Each row was made from one walk, in order. Every step used is in the known rows, and no mark comes twice. Write each row's walk.
Known rows
x/s/m/y: [-0.72  0.98  2.50 -0.54  1.88  1.97 -0.71 -2.63  2.63 -1.40  1.28  4.13
 -0.70  2.42 -0.12 -1.49 -0.06 -0.11  0.00  1.63 -1.06  0.91 -1.23  0.43
  0.27  1.73 -1.14 -1.56  1.05  1.97  1.33  2.66  1.48 -0.73  2.54  0.23
 -0.39  2.32 -2.76  0.13  1.32 -0.45  1.02  1.55  2.28  1.14]
m/y/e/d/x: [-3.63 -1.37  0.36 -1.21 -1.63  0.00 -0.03 -2.70 -0.05  0.01  1.12  1.20
  1.97  1.55 -2.04  0.29  1.21  1.21  1.93 -0.67 -0.60 -0.37  0.86 -0.40
 -2.27  0.67 -3.17 -0.18  0.22  0.95  3.57 -0.86  3.04 -1.33  1.69 -0.10
  0.26  1.24  0.20  1.34  2.44  0.53  1.97  0.12  0.69 -1.71]
m/y/k/f/d: [ 2.11 -1.20 -0.40  1.91 -0.30 -0.58 -0.14 -0.83 -0.64  2.37  1.79 -3.40
  0.25 -3.24  1.10 -0.59  1.15  1.03 -3.57 -2.29  0.08  3.32 -0.46 -0.44
  2.92 -1.01 -0.40  2.12 -1.90  0.26 -2.53  1.25  0.97 -0.33 -2.77 -2.59
  0.24 -0.62  2.14 -0.68 -0.89 -0.48  0.69 -2.11  1.72  1.10]
c/s/d/m/e/y/k/f: [ 0.80  0.12 -1.01 -0.18  0.00 -2.73 -0.62 -3.84 -0.47  1.16  2.63 -2.97
 -0.41 -1.02  0.18 -0.36 -2.24 -0.77 -2.23 -3.17 -1.54  7.25 -1.91  1.12
  0.82 -1.32  0.10 -2.44 -0.23  1.75 -0.41  0.90 -0.58  0.57 -1.32  3.54
 -2.20  1.89  2.26 -1.07 -0.41 -2.36 -2.21  1.13  0.61  1.68]
c/d/s/m/y: [ 0.51  1.84  3.77  0.36  1.55  1.89  0.84 -3.01  2.15 -0.69  0.71  2.09
 -1.08  1.00  0.99 -1.06 -1.69 -0.41 -2.08  0.39 -1.70  2.61 -0.10  1.57
 -1.68  1.69 -0.38 -2.33  2.07  0.56  0.88  2.66  0.25 -1.72  2.29  0.53
 -0.93  2.10 -0.09  0.04  0.34 -0.08  1.34  1.91  1.42  1.79]
f/d/e/x/m/y: [-2.48 -1.45  2.30  1.79 -0.59  2.43 -1.81 -0.99  1.62 -0.10  2.07 -0.13
  1.14  0.03  3.10 -1.56  2.54 -1.12 -0.65 -1.45 -0.33 -0.26  1.84 -2.33
 -0.41 -0.53 -3.57 -2.93 -0.49  1.16  1.50  1.45  2.96 -0.69  0.22  0.64
  1.64  0.12 -0.76  1.50  1.85  1.53  3.54 -0.34  0.27 -0.40]
y/k/f/d/m/e/x/s/c: [ 1.35  1.93 -0.39  0.64 -0.27 -1.73 -3.19 -6.88  0.66  0.65  1.80  0.88
  2.68 -1.00  1.04 -1.70 -0.12  2.23 -0.13 -0.64 -1.02  4.86 -0.99  1.33
 -1.27  0.21 -1.23 -0.20 -2.29 -0.32 -0.61  2.98  0.27  0.36  0.37 -0.01
 -0.13  2.49 -0.69  0.51  0.58  0.81  0.19  1.10  2.17  1.59]
k/y/e/x: [-3.14 -1.90 -1.94 -0.04 -2.85 -0.38 -1.33  0.28 -1.67  1.90  1.99  0.15
  0.45  0.10 -1.62 -0.23 -0.54 -0.61  0.36 -1.21  1.84  0.76  0.05 -0.63
  0.39 -0.35 -1.55 -1.73 -1.14  0.48  0.56 -1.33  0.34 -0.01 -0.50  0.05
  0.20 -0.35  0.41 -0.60  0.24  0.36 -0.73  0.03 -0.65 -1.02]
c/s/m/y/e/x/k/f: [-1.03 -0.88  0.73  3.73  1.50  0.24 -0.52  0.98  1.27  2.64  1.83 -1.95
  0.97  1.91  0.91 -1.63  0.06 -0.01 -2.36 -5.30  1.24  4.07 -0.09  0.01
 -0.48 -0.27 -2.75 -1.08 -0.10  2.06  1.93  2.31  1.42  1.61  0.16 -2.78
  1.20  1.32  2.22 -0.26  0.19  2.20 -0.26 -0.29  1.27 -0.80]
c/d/m/y/k/f: [ 1.86 -0.72  0.39  0.97  1.04 -1.03 -0.71 -2.11  1.33  1.58  1.92 -2.07
 -0.39 -1.85  0.40 -0.10  0.59 -0.53 -3.34 -2.61 -1.65  4.83 -0.65  0.54
  1.37 -0.88 -0.24 -0.63 -0.59  2.06 -2.97  1.52  0.78  0.58 -1.06 -0.15
 -0.60 -0.34  0.45 -1.61 -0.49 -1.12 -0.22 -1.74  0.94  0.87]
y/e/k/f/d/s: [ 0.97  0.36 -0.55  2.44 -2.02 -1.29 -0.54 -2.93 -2.21  2.61  1.08 -4.14
  1.53 -3.83 -1.13 -0.51  1.01  2.20 -1.67 -1.99  0.08  3.16  0.27 -0.13
  1.60  0.71 -0.11  2.83 -1.98 -0.40 -1.64  1.56 -0.50 -0.24 -3.66 -0.83
 -0.31 -0.38  4.77 -0.97 -0.36  0.97  1.06 -0.76  0.82  1.57]
f/d/m/e/x: [-0.61 -0.42 -0.78 -0.16 -1.33  0.15 -1.13 -1.91  1.95  0.36 -0.56  0.03
  1.35 -1.19  3.42 -0.88 -0.54  0.25 -0.55 -0.30  0.02  0.25  1.31 -0.43
 -2.33 -0.46 -1.73 -2.93 -0.21 -0.86  0.96  0.13  0.09 -0.41  0.66  1.03
  0.94  0.43 -0.39  1.85  1.27  1.92  1.14  0.49  0.88  0.04]
e/x/m/y: [-1.85 -0.92  2.26  0.61  0.45  2.39 -1.45 -0.93  1.69 -0.01  1.88  0.36
  1.52  1.86  0.36 -0.49  1.92 -0.70 -1.06 -1.02 -0.44  0.21  0.03 -1.12
  0.56  0.14 -2.04 -4.14 -0.61  2.57  0.71  1.11  2.76  0.06  1.19 -0.29
  0.94 -0.35 -2.48  0.95  1.21  0.06  1.37  1.14  0.46 -0.19]
y/k/f/d/m/e/x: [ 1.03 -1.06 -1.90  1.76 -1.38 -1.71 -1.54 -2.62  0.71  2.26  1.30 -2.71
  1.78 -3.25  2.37 -0.35  0.13  1.49 -1.59 -2.84  0.07  3.15  0.04 -0.66
 -0.41 -2.02 -1.40 -0.64 -1.91 -0.23 -0.95  0.62 -0.05  0.80 -0.99 -0.67
  0.80  0.36  0.72  0.59  0.39  1.04  0.18 -1.05  1.23  0.73]
c/m/y/e/x/k: [-3.69 -0.72 -0.82  1.45 -0.74  0.22 -0.39  2.34  0.58  1.51  0.27  0.50
  0.87  2.20 -0.40 -0.59  0.27 -0.11 -0.99 -5.27  1.84  0.56  0.18 -0.47
 -1.72 -1.39 -3.57 -1.49  0.01  2.05  2.32  1.29  1.89  0.33  0.61 -2.34
  1.94  0.37  0.98 -1.59  0.56  1.83  0.31  0.80  0.94 -2.46]
f/d/m/y: [ 0.73 -0.45  0.58 -1.02  0.07  1.47 -0.52 -1.67  2.60  0.05 -0.23  0.33
 -0.41 -1.46  2.99 -1.31  0.70 -1.07 -2.76  1.06 -1.11  1.66  1.23  0.06
  0.29  0.75 -0.76 -2.02  0.81  0.53 -1.63  1.12  1.35 -0.79 -0.90  1.30
  0.04 -1.08 -0.17  0.47  0.81  0.53  1.30 -0.97  1.84  0.73]
x/e/k/y: [-4.05  0.49 -1.34  2.01 -2.49 -0.64 -0.96  1.36 -1.27  2.18  3.54 -2.63
 -1.29 -2.06 -0.29  0.20  0.33 -3.00  1.19 -2.86  1.59  1.93 -1.29 -2.19
  0.96 -0.97 -0.55 -0.92  0.17  0.98 -0.62  0.30  1.78  0.88 -2.34  0.58
  1.04  0.02  2.84 -0.76  0.67  1.31 -2.11  0.20 -1.30 -0.65]
m/e/y/k/f/d/s: [ 2.02 -0.25 -0.52  1.25 -2.37 -2.18  0.23 -3.14 -2.18  2.66  2.29 -3.60
  0.27 -3.85 -1.63 -0.76 -0.56  1.84 -2.00 -0.63  0.16  5.93 -1.51 -0.68
  2.25 -0.75  0.17  0.61 -1.82 -0.05 -0.77  0.27 -0.99 -1.57 -3.41  1.18
 -1.38  1.40  3.62 -0.59 -0.87 -1.61 -0.90  0.40  1.74  3.18]
s/m/y/e/x/k/f/d: [-0.10 -1.77 -0.36  3.52  0.58  0.27 -0.91  0.93  1.78  3.49  1.44 -2.32
  0.94 -1.20  1.84 -2.02  0.69  0.79 -2.10 -3.75  1.39  2.29  0.49 -0.39
  0.26  0.09 -2.88 -0.43 -0.72  0.97  0.56  1.75  2.02  1.40 -1.38 -3.83
  1.68  0.83  2.30  0.06  0.63  2.20  0.61 -1.23  1.81 -0.14]
m/y/k/f/d/e/x/s: [-1.03 -0.07  0.36  2.73 -1.62 -0.37 -2.62 -2.50 -0.45  1.44  3.31 -0.24
  2.12 -1.44  0.45 -1.18  2.97  1.49  0.43 -2.93 -0.07  1.74 -0.36 -2.71
  0.22 -0.93 -3.15  1.88 -2.52  0.50  0.84  3.10  1.94 -0.58 -1.14 -1.60
  1.21  1.52  0.23 -0.24  0.76  1.00  2.93 -1.88  1.10 -0.33]
y/k/f/d/x/m/e: [ 1.15 -1.49  1.50  2.84 -0.68 -1.46 -1.32 -3.37  0.44  1.06  2.93 -4.15
  1.58 -4.70  1.32 -0.35  0.46  1.65 -0.49 -2.18 -0.35  3.18 -0.55  0.63
  1.26 -2.44 -1.47  0.27 -1.04  0.46  0.03  0.14  0.49 -0.26 -0.37  1.66
  0.75  1.22  1.81  1.86  0.98 -1.58  1.67 -0.35  0.59  2.53]
c/m/y/k/f/d: [ 2.17 -0.93 -0.80  1.82 -0.03  0.05 -0.02 -0.59  0.00  1.77  0.90 -2.00
 -0.49 -2.36  2.54 -0.45  0.35  0.66 -4.60 -3.55  0.11  3.52 -0.13 -0.09
  2.31 -1.51 -0.59  2.01 -0.55 -0.18 -2.77  1.94  0.80 -0.30 -1.78 -2.08
  0.34 -0.19  2.33 -1.55 -0.74  0.08  0.32 -1.33  2.63  0.69]
d/s/m/e: [-0.54  1.29  2.33  0.40  0.72  0.50  1.56 -3.01  1.07 -0.80  0.42  1.77
 -0.60  0.95 -0.20 -1.07 -2.59  0.60 -0.08  0.94 -0.71  2.40 -0.67  1.17
 -2.10  0.22 -0.70 -2.00  1.71  0.82  2.83  1.68 -0.99 -1.32  3.04  1.40
 -1.11  3.22 -0.25  1.26  1.22  0.27  0.41  2.34  1.39  2.12]
x/m/y/e/k/f/d/s/c: [ 0.83  0.78  2.89  2.08  0.38  0.50 -1.14 -6.14 -1.07  1.62  2.78 -2.82
  1.71 -1.25 -1.31 -2.34  1.39  0.88 -3.79 -1.27 -1.51  6.68 -0.08  1.68
  2.71  1.76 -0.82 -0.09 -1.84  2.48 -2.31  3.72  1.91 -0.40 -2.41 -0.27
 -1.14  0.16  3.21 -0.58  0.30  0.36  1.39  0.92  2.00  2.77]
x/m/e/d/k/y: [-4.40 -2.58 -0.39  0.54  0.91  0.23 -0.04 -1.77  1.31  0.10  1.57 -1.71
 -0.79 -0.06 -1.41 -1.86  0.82 -1.71  2.24  1.65 -0.85  0.37  0.21 -1.77
  0.17  0.79 -2.72 -4.31 -0.55  1.48  2.69 -4.33  2.52 -0.24  0.41  1.87
 -0.43  2.56  0.82  1.55  3.34 -2.12 -0.76  0.67 -0.11 -0.91]
c/s/m/e: [-0.40  0.25  1.54  0.87  1.68  0.46  1.14 -1.08  1.19 -1.14 -0.08  0.53
 -1.11  2.17  2.77 -1.14 -3.09 -0.42 -1.59 -1.03  0.22  2.39  0.03  1.45
 -1.35 -0.59 -0.72 -1.72  1.41  0.09  2.75  0.68 -1.07 -0.64  3.00  0.96
 -0.24  2.67  0.57  1.23  0.31  0.95 -0.11  2.20  1.22  0.97]
c/f/d/s/m/e: [ 2.17  2.25  1.36 -0.07  1.41  0.48  1.15 -3.88  1.34 -1.18 -0.45  0.77
 -1.64 -0.77  3.72 -1.60 -3.09  0.42  0.35  1.05 -2.41  0.69  1.64  1.74
 -3.06  1.39 -0.23 -1.55 -0.36 -2.31  1.64  1.74 -1.25 -2.15  2.36 -0.04
 -1.34  3.11  1.32  2.18  0.86  1.15  1.82  1.99  1.57  3.09]
c/s/d/m/y/k: [-1.05  1.95  0.81 -0.94  0.70 -0.11 -0.55 -3.96  1.15 -1.07  1.75 -0.01
 -0.15  0.47  2.17 -0.11 -1.52 -1.07 -2.73 -3.17 -2.08  4.09 -0.69  2.21
 -1.34 -0.75 -0.70 -2.55  0.74  1.64  0.01  2.45  0.94 -0.32  0.96  1.68
 -0.74  0.42 -0.03 -1.06 -0.13 -1.47  0.72  1.41  0.78  0.35]
f/d/e/y/k: [-0.97 -1.18 -1.61  0.71 -3.10 -1.62 -1.27 -0.92 -1.31  1.02  2.47 -1.18
 -0.84 -2.66  0.87 -0.57  0.33 -0.25  0.19 -2.01  0.55  2.31  0.02 -1.95
  0.71 -2.04 -1.44  0.79 -1.21 -0.46 -0.26 -1.04  0.39 -0.39 -3.10  1.59
  0.57  0.24  2.05 -1.99 -0.43 -0.44  0.09 -0.67  0.28  0.47]
c/m/y/e/x: [-2.98 -1.26 -0.74 -0.34 -1.11  0.95 -0.48  0.47 -0.12  0.52  0.18  2.38
  0.91  3.30 -0.13 -0.11 -0.28  0.02 -1.93 -3.85  0.90  0.13  0.76 -0.20
 -1.22 -0.95 -2.74 -1.31  0.08  1.36  1.55  1.31  1.23 -0.57  1.70 -1.57
  1.02  0.13 -0.51 -1.09  0.66  1.77  1.06  0.90  1.33 -1.96]
y/k/f/d: [ 2.80 -0.68 -1.47  2.15 -0.58 -1.43 -0.77 -1.09 -0.96  2.10  1.21 -3.72
  0.49 -4.21  1.53 -0.02  0.70  1.75 -2.09 -1.90  0.34  2.38 -0.15 -0.07
  2.22 -1.04  0.44  2.95 -2.04 -1.41 -2.69  0.28 -0.21  0.51 -2.98 -1.95
  0.39 -0.49  2.44 -0.69 -1.16 -0.43  0.06 -1.66  1.03  1.40]
x/e/d/s/m/y/k: [-4.16  2.44  1.19  0.47 -0.06  1.25  0.49 -4.01  1.11 -0.27  3.18  1.82
  0.09  1.86 -0.31  0.46  0.61  0.47  1.11 -1.08 -0.94  2.16 -0.44 -1.11
 -3.06  0.68 -2.08 -1.46  1.22  0.94  3.22  2.21  3.94 -0.85  2.07 -1.49
  0.66  3.13 -0.63  0.85  2.13  1.36  0.24  3.11  2.26  0.64]

Write each row's walk
[ 1.13  0.11  0.31  2.30  0.30 -0.57 -0.30 -2.58 -0.76  1.04  1.88 -0.06
 -0.55 -0.56  2.65 -1.95 -0.20 -0.35 -3.32 -4.38 -0.80  5.90  0.41  0.52
 -0.09 -1.92 -1.88  2.71  0.06  0.14 -1.70  3.76  1.14 -0.06 -0.76 -1.23
 -0.20  1.62  2.81 -1.77  0.00  1.72  0.76 -1.79  2.06  0.00] : s/c/m/y/k/f/d/e
[ 0.21  2.79 -0.03 -1.98  0.70 -0.53 -2.75 -6.85  0.81 -1.06  1.03  2.19
  0.02  0.87  1.15 -2.36 -0.05 -0.39  0.11 -0.65 -3.31  2.74  1.05  2.37
 -1.12  2.70 -1.25 -0.67 -3.03  0.73 -1.66  3.40  1.59 -0.64 -0.12 -0.39
 -1.01  0.73  0.47 -1.23  0.81  1.43  1.77  1.25  1.97  1.18] : x/s/c/f/d/m/y/e/k
[ 1.81  1.61 -0.30 -0.55 -0.63 -1.18  0.27 -4.74  0.12 -0.07  1.83  0.11
 -2.14 -1.58  1.90 -1.11 -3.40  0.57  0.02 -0.55 -1.96  3.50 -0.20  1.02
 -1.42  0.01 -0.13 -1.96 -1.69 -1.41  0.58  0.39 -1.08 -1.80  0.25  0.55
 -1.49  2.87  1.60 -0.36 -0.16 -0.77 -0.26  2.83  2.05  3.79] : c/f/d/s/m/e/y/k
[ 0.22  0.65  1.21  1.22  1.00  0.75  0.85 -5.43  0.91  1.03  2.49 -0.02
  0.61  0.43 -1.19 -0.16  0.95  2.02 -1.02 -0.34 -1.93  4.36 -1.14 -0.68
 -0.32  1.36 -1.12 -0.06 -0.11  1.29  0.56  1.91  2.52 -0.07  0.91 -2.22
 -1.30  2.57 -0.02 -0.02  1.35 -0.09 -0.25  0.64  2.91  1.36] : e/d/s/m/y/k/f
[ 2.92  2.22 -0.01  0.23 -1.68 -1.64 -3.57 -6.52  0.01  0.57  2.69  1.97
  1.11 -2.04  0.44 -1.04 -0.60  1.57  0.25 -1.42 -1.13  6.12 -1.91  1.67
 -0.01  0.39 -0.18  2.24  0.20 -1.85 -1.99  2.48  0.27  0.06 -1.29  2.63
 -0.58  2.58  1.88 -1.84  0.03 -1.11 -1.04  1.21  2.45  2.02] : e/y/k/f/d/x/s/c/m
[ 1.40  1.12  0.17  2.99 -1.13 -0.60  0.80 -2.53 -0.84  1.69 -0.14 -3.31
  0.41 -3.18  1.53 -0.80 -0.66  1.34 -2.59 -2.85 -0.09  3.85 -0.34 -0.43
  0.31 -0.51 -0.38  1.41 -0.11 -0.75 -0.69  2.54 -0.99 -0.94 -1.42  0.16
 -0.52  1.66  4.85 -0.27  0.28  1.60  0.40  0.46  1.74  1.43] : c/m/e/k/f/d/s
[ 2.05  0.29  1.04  1.57  1.27  0.53 -1.51 -3.76  1.69  0.74  2.48  0.39
 -0.22 -1.79  1.41 -1.50  0.67  1.62 -2.09 -0.24 -0.75  3.24 -1.39  0.35
  2.47  0.71 -0.69  1.39 -0.96  0.58 -1.38  2.91  1.28 -0.24 -0.44 -1.71
 -0.02  1.82 -0.32 -0.55  0.15 -0.87  1.07 -0.12  3.30  2.52] : x/s/m/y/k/f/d
[-3.43  1.19  0.26 -2.11 -1.96 -0.68 -2.44 -6.95 -1.03 -0.80  2.52  3.94
  1.66  1.52 -3.44 -1.05 -0.12  0.92  4.62  2.90 -0.73  2.15 -0.52  1.51
 -2.14  3.02 -1.98 -0.23 -0.02 -0.49  2.63 -0.47  2.30 -1.23  1.80  2.67
 -1.42  3.29 -0.09  0.86  2.34 -0.52 -0.17  2.19  0.57 -0.32] : k/y/e/d/x/s/c
[-0.13  1.21  1.57  4.09  0.83 -0.50  0.50 -1.07  1.57  2.37  1.43 -1.66
  1.35 -0.47 -0.44 -1.40 -0.74  1.26  0.80 -2.46  0.33  3.67 -1.43 -0.54
 -2.54 -0.20 -1.95 -1.88  0.59  1.28  2.99  2.65  0.01  1.05  1.26 -1.18
  0.19  3.56  1.62  1.27  1.34  1.67 -0.68  0.72  0.78  0.93] : d/s/m/e/x/k/f
[ 0.57  0.35 -1.10  1.10 -1.09 -1.44 -2.88 -4.54  1.07  1.07  1.65 -0.62
  2.35 -2.50  1.05 -0.73  1.01  2.38  0.11 -0.92 -0.33  2.50 -0.75 -0.64
 -0.16 -0.58 -1.56 -0.35 -2.43 -0.07 -0.08  1.66  0.20  0.07 -0.35  0.30
  0.55  1.57 -0.73  0.66  0.78  0.19  0.96  0.18  1.85  1.39] : y/k/f/d/m/e/x/s
[ 0.08  3.50  1.06  1.11 -1.08 -0.30  0.51 -5.04 -0.87 -0.40 -0.56  0.25
  0.41 -0.57  2.05 -1.60 -2.73  0.94 -1.91 -2.00 -0.48  4.40 -0.28  2.06
 -2.51  0.11 -0.57  0.22  0.49 -1.32  0.27  3.12 -0.83 -1.56  0.66  0.55
 -0.56  2.49  3.66 -0.62  0.16  2.21  0.32  3.23  1.96  1.24] : f/d/s/c/m/e/k
[ 0.65  0.17  0.44  1.95 -1.29 -0.97 -1.21 -3.85 -0.57  1.95  1.59 -0.90
  1.45 -1.34  1.34 -1.45 -0.65  0.48 -2.61 -5.43 -0.57  5.42  0.06  1.94
 -0.53 -0.61 -1.90  2.61  0.43  0.22 -1.62  3.43  1.18  0.30 -0.86 -0.73
  0.32  0.86  4.58 -1.28  0.82  2.28  0.97 -0.98  1.72 -0.31] : s/c/m/y/e/k/f/d/x
[-3.95  0.91 -1.28 -0.33 -0.90 -1.17 -3.29 -3.49 -0.61  0.54  2.24  3.56
  1.25  2.04 -3.52 -2.71 -0.56 -0.56  3.12 -0.21 -0.12  1.72 -0.63  0.97
 -2.08  1.67 -2.49 -1.07 -1.39  0.22  1.83 -0.47  0.48  0.29  0.45  0.42
  0.09  2.44  0.18 -1.30  1.65 -0.55 -0.36  0.57 -0.30 -1.59] : d/k/y/e/x/s/c
[ 0.99  1.36  0.63  1.07 -0.14 -2.86 -2.79 -4.74 -1.82  0.72  3.80  0.76
 -0.08  0.13 -2.52 -1.40  0.23  0.10  1.27 -1.48 -1.43  6.17 -1.90  0.24
  0.71  0.24 -0.55  1.67 -1.74  0.63 -0.82  1.95  0.26  0.23 -1.61  1.83
 -1.53  3.25  1.35 -2.73 -0.78 -1.38 -1.11  0.34  0.14  1.15] : x/s/c/d/e/y/k/f
[ 0.16  1.22  0.07  1.69  1.00 -1.79 -0.16 -3.45  0.26  0.81  1.14 -4.13
  0.46 -1.21  1.82 -0.54 -1.53 -0.88 -1.73 -4.17 -1.78  5.00 -1.05  1.02
 -0.49 -0.57 -0.27 -1.54  0.15  1.58 -0.08  2.50 -0.39  1.20 -0.29  2.02
 -1.43  1.70  3.35  0.12  0.62  0.27 -0.54  0.40 -0.28  0.37] : c/s/d/m/e/k/f
[-1.78  3.83  1.43  1.82 -0.17 -0.41  0.30 -2.36  0.23  0.15 -0.23  1.68
  1.67  2.29 -0.05 -1.55 -2.25  0.75  0.63 -3.04  0.39  3.81 -0.85  1.51
 -5.29 -0.34 -2.21 -2.12  1.07  0.13  3.46  3.28 -0.05 -0.45  2.64 -0.22
  0.29  3.60  1.59  0.02  0.72  2.39 -0.74  3.52  0.91 -0.49] : d/s/c/m/e/x/k
[-2.08 -0.78 -1.41  1.61 -2.11 -0.41 -1.18  0.34  2.01  2.41  0.98 -2.41
 -0.13 -3.62  2.70 -1.93 -0.61 -1.62  0.15 -0.77  1.70  2.43  0.03 -1.11
 -1.19 -0.72 -2.37 -4.46 -0.02  0.15  0.67 -0.86  0.82  0.27 -1.43  1.68
  1.01  0.54  1.94  0.93  1.15  1.10 -1.10 -0.13  0.13 -0.26] : f/d/m/e/x/k/y
[-2.66  0.65  3.05  1.88  0.42  0.23 -2.31 -3.90  0.31 -0.66  3.72  1.09
  1.19  2.27  1.01 -1.15  0.37 -0.98 -0.60 -4.29 -1.28  3.42  0.05  0.64
 -2.14 -1.56 -3.20 -2.73 -1.31  2.13  1.11  2.40  2.58  0.02  2.11 -0.37
  0.98  1.70 -1.35 -0.89  0.42  0.53  1.93  1.65 -0.42 -0.52] : s/c/d/e/x/m/y/k
[ 2.85 -0.38  1.02  1.07 -0.19 -0.06  0.61 -3.28  0.62  1.92  1.34 -1.32
 -0.91 -2.17  0.54 -2.03 -1.64  0.59 -2.07  1.49 -0.63  5.47 -0.73 -0.22
  1.35  1.25  0.21 -1.36  0.83 -0.23 -0.09  1.17 -0.84 -1.02 -1.45  2.10
 -1.92  2.77  2.70  0.86  0.54 -0.25 -1.02  0.85  2.48  3.68] : k/f/d/s/m/e/y
[-2.25  0.76 -1.58  0.94  0.77 -1.98 -2.97 -2.72 -0.08  1.03  1.51  0.46
  2.70  0.58 -2.98 -1.19  0.84  1.41  3.28 -2.69 -1.59 -0.94 -0.40  0.34
 -2.11  1.48 -2.37  0.67 -1.69  0.19  2.59  0.98  0.48  1.20 -0.04 -0.99
  0.18  2.91  0.90 -0.34  1.99 -1.35  1.82 -0.53 -0.87 -1.61] : y/e/x/s/d/k/f
[-0.86  2.22  1.70 -1.78 -1.10 -0.99 -1.66 -5.16  0.42 -1.54  1.37  5.14
  0.50  2.62 -1.61 -1.49 -2.48 -0.05  2.37  0.16 -0.99  4.21 -2.10  1.85
 -2.52  0.38 -1.43 -1.45  2.00  0.44  2.61  1.93 -0.02 -1.47  2.79  4.81
 -1.24  4.44 -0.18 -0.15  1.58 -0.64 -0.93  3.51  1.54  0.80] : d/x/s/c/m/e/y
[ 0.27  0.64 -0.57  3.39 -1.59 -1.00 -1.15 -0.67 -0.83  3.38  0.73 -3.60
  2.79 -3.11 -0.62 -0.99  1.54  2.53 -0.18 -2.34  1.27  2.08  0.77 -0.52
 -0.88  0.74 -1.65  1.17 -1.70 -1.01  0.78  1.51  0.23  0.21 -2.99 -1.88
  1.03  0.33  4.04  0.28 -0.12  1.60  1.06 -0.62  0.48  0.54] : y/e/x/k/f/d/s
[-0.57 -0.18  2.86  3.30  1.26 -0.38 -2.31 -3.75 -0.10  0.96  4.33 -1.01
  1.50  1.18  0.48 -1.30  1.28 -0.66 -1.43 -4.85 -1.58  5.28 -0.26  0.14
 -0.44 -1.39 -2.70 -1.38 -1.75  2.42 -0.39  3.17  2.50  0.95  0.75 -1.05
  0.32  1.78 -0.09 -0.75  0.32  0.53  1.29 -0.19 -0.29 -0.08] : s/c/d/e/x/m/y/k/f
[-2.27  1.48  1.77  2.97 -0.66  0.01  0.19 -1.01  1.55  1.63  1.92 -0.61
 -0.82 -1.13  0.69 -1.63 -3.01 -0.95  0.89 -1.40  1.13  3.34 -1.31  0.41
 -3.12  0.21 -1.99 -4.76  1.24  0.20  3.22  0.62 -0.25 -0.70  1.76  0.98
  0.04  3.74  2.00  0.51  0.67  0.48 -1.08  2.73 -0.27  0.82] : c/d/s/m/e/x/k/y
